Below are the code and all the weights of a small trained network. Each question names an input and a class and asks about switching units off, where a switched-off unit gives its printed mean instead of its output.

import numpy as np


def w(rows, s, z=0):
    codes = np.array(rows[::2]) - 128.0
    scale = np.full(codes.shape[1], s)
    scale[-1] = z or s
    return codes * scale


def f(y):
    return np.maximum(y, 0)


def log_softmax(a):
    a = a - a.max(-1, keepdims=True)
    return a - np.log(np.exp(a).sum(-1, keepdims=True))


def net(x, mask):
    res = np.array(x, float).reshape(1, 6) / 4 @ E
    y = f(res @ A[0][:, :-1].T + A[0][:, -1])
    res = res + np.where(mask, y, B[0][:, -1]) @ B[0][:, :-1]
    return log_softmax(res[-1] @ U[:, :-1].T + U[:, -1])


A, B = {}, {}
E = w([
[147,191,169,127,242,81,158],'x0',
[91,201,1,127,146,186,109],'x1',
[236,133,153,14,132,212,112],'x2',
[60,168,154,52,105,58,60],'x3',
[127,133,130,129,125,128,134],'x4',
[219,126,47,111,95,12,134],'x5',
],0.0092)
A[0] = w([
[114,135,142,103,187,93,112,78],'N0',
[172,114,129,185,141,188,194,64],'N1',
[88,138,157,76,105,90,81,11],'N2',
[140,41,95,159,50,158,116,168],'N3',
[165,193,167,140,237,77,173,167],'N4',
[118,70,154,120,114,110,169,45],'N5',
[125,223,46,111,125,187,123,25],'N6',
[191,53,241,145,115,104,142,62],'N7',
[133,20,166,133,141,89,129,1],'N8',
[53,159,212,99,162,247,131,21],'N9',
[178,80,72,112,138,94,187,91],'N10',
[151,81,185,98,112,117,156,34],'N11',
[19,137,127,242,117,52,143,49],'N12',
[211,41,90,179,155,178,214,43],'N13',
[208,147,82,97,105,34,118,26],'N14',
[63,73,189,171,174,180,127,66],'N15',
[212,150,159,20,129,189,98,69],'N16',
[86,64,112,90,44,124,57,103],'N17',
[74,189,152,2,108,68,41,78],'N18',
[105,101,222,93,91,84,145,54],'N19',
],0.0095,0.0043)
B[0] = w([
[149,163,148,111,115,167,194,161],'N0',
[95,139,145,180,146,101,178,193],'N1',
[83,120,139,193,157,123,165,166],'N2',
[129,193,140,54,95,178,199,212],'N3',
[140,186,113,38,46,173,221,240],'N4',
[139,153,93,108,147,122,115,156],'N5',
[94,125,39,92,204,114,89,197],'N6',
[98,157,42,96,192,119,91,228],'N7',
[110,154,63,74,153,119,98,174],'N8',
[148,128,88,179,18,31,76,237],'N9',
[124,147,143,169,81,46,71,188],'N10',
[105,123,59,114,164,110,90,173],'N11',
[236,2,120,97,146,146,138,244],'N12',
[50,133,182,199,167,108,173,219],'N13',
[112,147,138,210,50,75,42,213],'N14',
[145,161,101,164,67,94,77,215],'N15',
[219,30,139,161,151,126,147,227],'N16',
[134,176,129,112,117,184,228,200],'N17',
[76,100,154,218,165,118,209,227],'N18',
[105,141,69,132,160,119,116,196],'N19',
],0.0084,0.011)
U = w([
[131,143,133,164,35,80,64,90],'0',
[89,137,41,87,204,125,92,113],'1',
[220,8,165,112,143,136,126,106],'2',
[50,123,204,181,168,122,168,113],'3',
[140,190,153,50,65,166,190,105],'4',
[125,131,151,117,121,133,113,251],'5',
[137,130,225,69,116,148,105,149],'6',
[105,128,191,79,149,162,58,94],'7',
],0.011,0.018)

Each question gives the input, the list of numbers given to net, and the class t.
The units are the neurons (one row each of A and B). Each row of codes is followed by its name. A weight is (code - 128) times the scale printed after its matrix; where a second scale follows, it is the last column's (A, B and U).
mask holds one flag per neuron, in row order. A switched-off neuron (its flag False) gives its mean, the last column of its row in B, instead of its output. The means were averaged over made-up inputs and are rounded, as every weight is.
A unit's drop is (log p(t) with every unit on - log p(t) with that unit switched off) / (log p(t) with every unit on - log p(t) with every unit switched off).
The circuit of an input: a set's keep is (log p(t) with only the set's units on - log p(t) with every unit switched off) / (log p(t) with every unit on - log p(t) with every unit switched off). Starting from the 12 units with the biggest drops (on a tie, the unit counted first), units are removed one at a time, each time the one whose removal leaves the highest keep (on an exact tie, the one counted first), for as long as the keep stays at least 0.8.
circuit, biggest first: the units of the circuit, biggest drop first
most important unit: the unit with the biggest drop
k most important neurons: the k neurons with the biggest drops, biggest first
drop when u is switched off: that unit's drop, to one decimal
input [-8,6,-2,5,-2,1], class 4: circuit, biggest first => [N17]
input [6,1,6,7,3,-2], class 3: 3 most important neurons => [N18, N12, N2]
input [-6,-5,6,8,-7,-8], class 0: 3 most important neurons => [N9, N15, N13]
input [-3,-6,7,3,7,8], class 0: 2 most important neurons => [N14, N12]
input [2,-8,-1,-8,2,1], class 1: 2 most important neurons => [N7, N8]
input [8,-3,5,-4,1,-5], class 4: 3 most important neurons => [N4, N12, N14]
input [-1,5,7,-5,-5,6], class 2: 3 most important neurons => [N16, N9, N15]
input [-5,4,-6,4,5,-8], class 0: 2 most important neurons => [N9, N15]
input [-1,-3,4,-5,-3,1], class 3: 3 most important neurons => [N13, N12, N1]
input [1,-7,-5,-4,2,6], class 1: 4 most important neurons => [N7, N9, N8, N15]
input [-8,5,0,6,4,6], class 4: 2 most important neurons => [N17, N3]
input [-8,0,0,-6,0,-4], class 4: 2 most important neurons => [N3, N18]
input [0,-7,-5,8,0,0], class 3: 4 most important neurons => [N18, N2, N6, N17]
input [-5,5,5,8,-4,-4], class 3: circuit, biggest first => [N18]
input [4,-4,-2,8,0,6], class 3: 3 most important neurons => [N18, N9, N2]
input [5,-7,-3,7,0,-4], class 1: circuit, biggest first => [N19, N7]
input [1,-6,-6,1,0,-4], class 1: circuit, biggest first => [N7, N19, N8]
input [5,-8,-1,7,-6,-3], class 1: circuit, biggest first => [N7, N19]
input [-8,4,-1,-8,-8,-7], class 3: drop when N9 is switched off => -0.3
input [-5,-5,-1,0,2,0], class 1: most important unit => N4
input [-6,-7,3,-2,7,-1], class 1: drop when N19 is switched off => 0.0
input [-1,-8,-7,2,0,-2], class 1: drop when N8 is switched off => 0.1
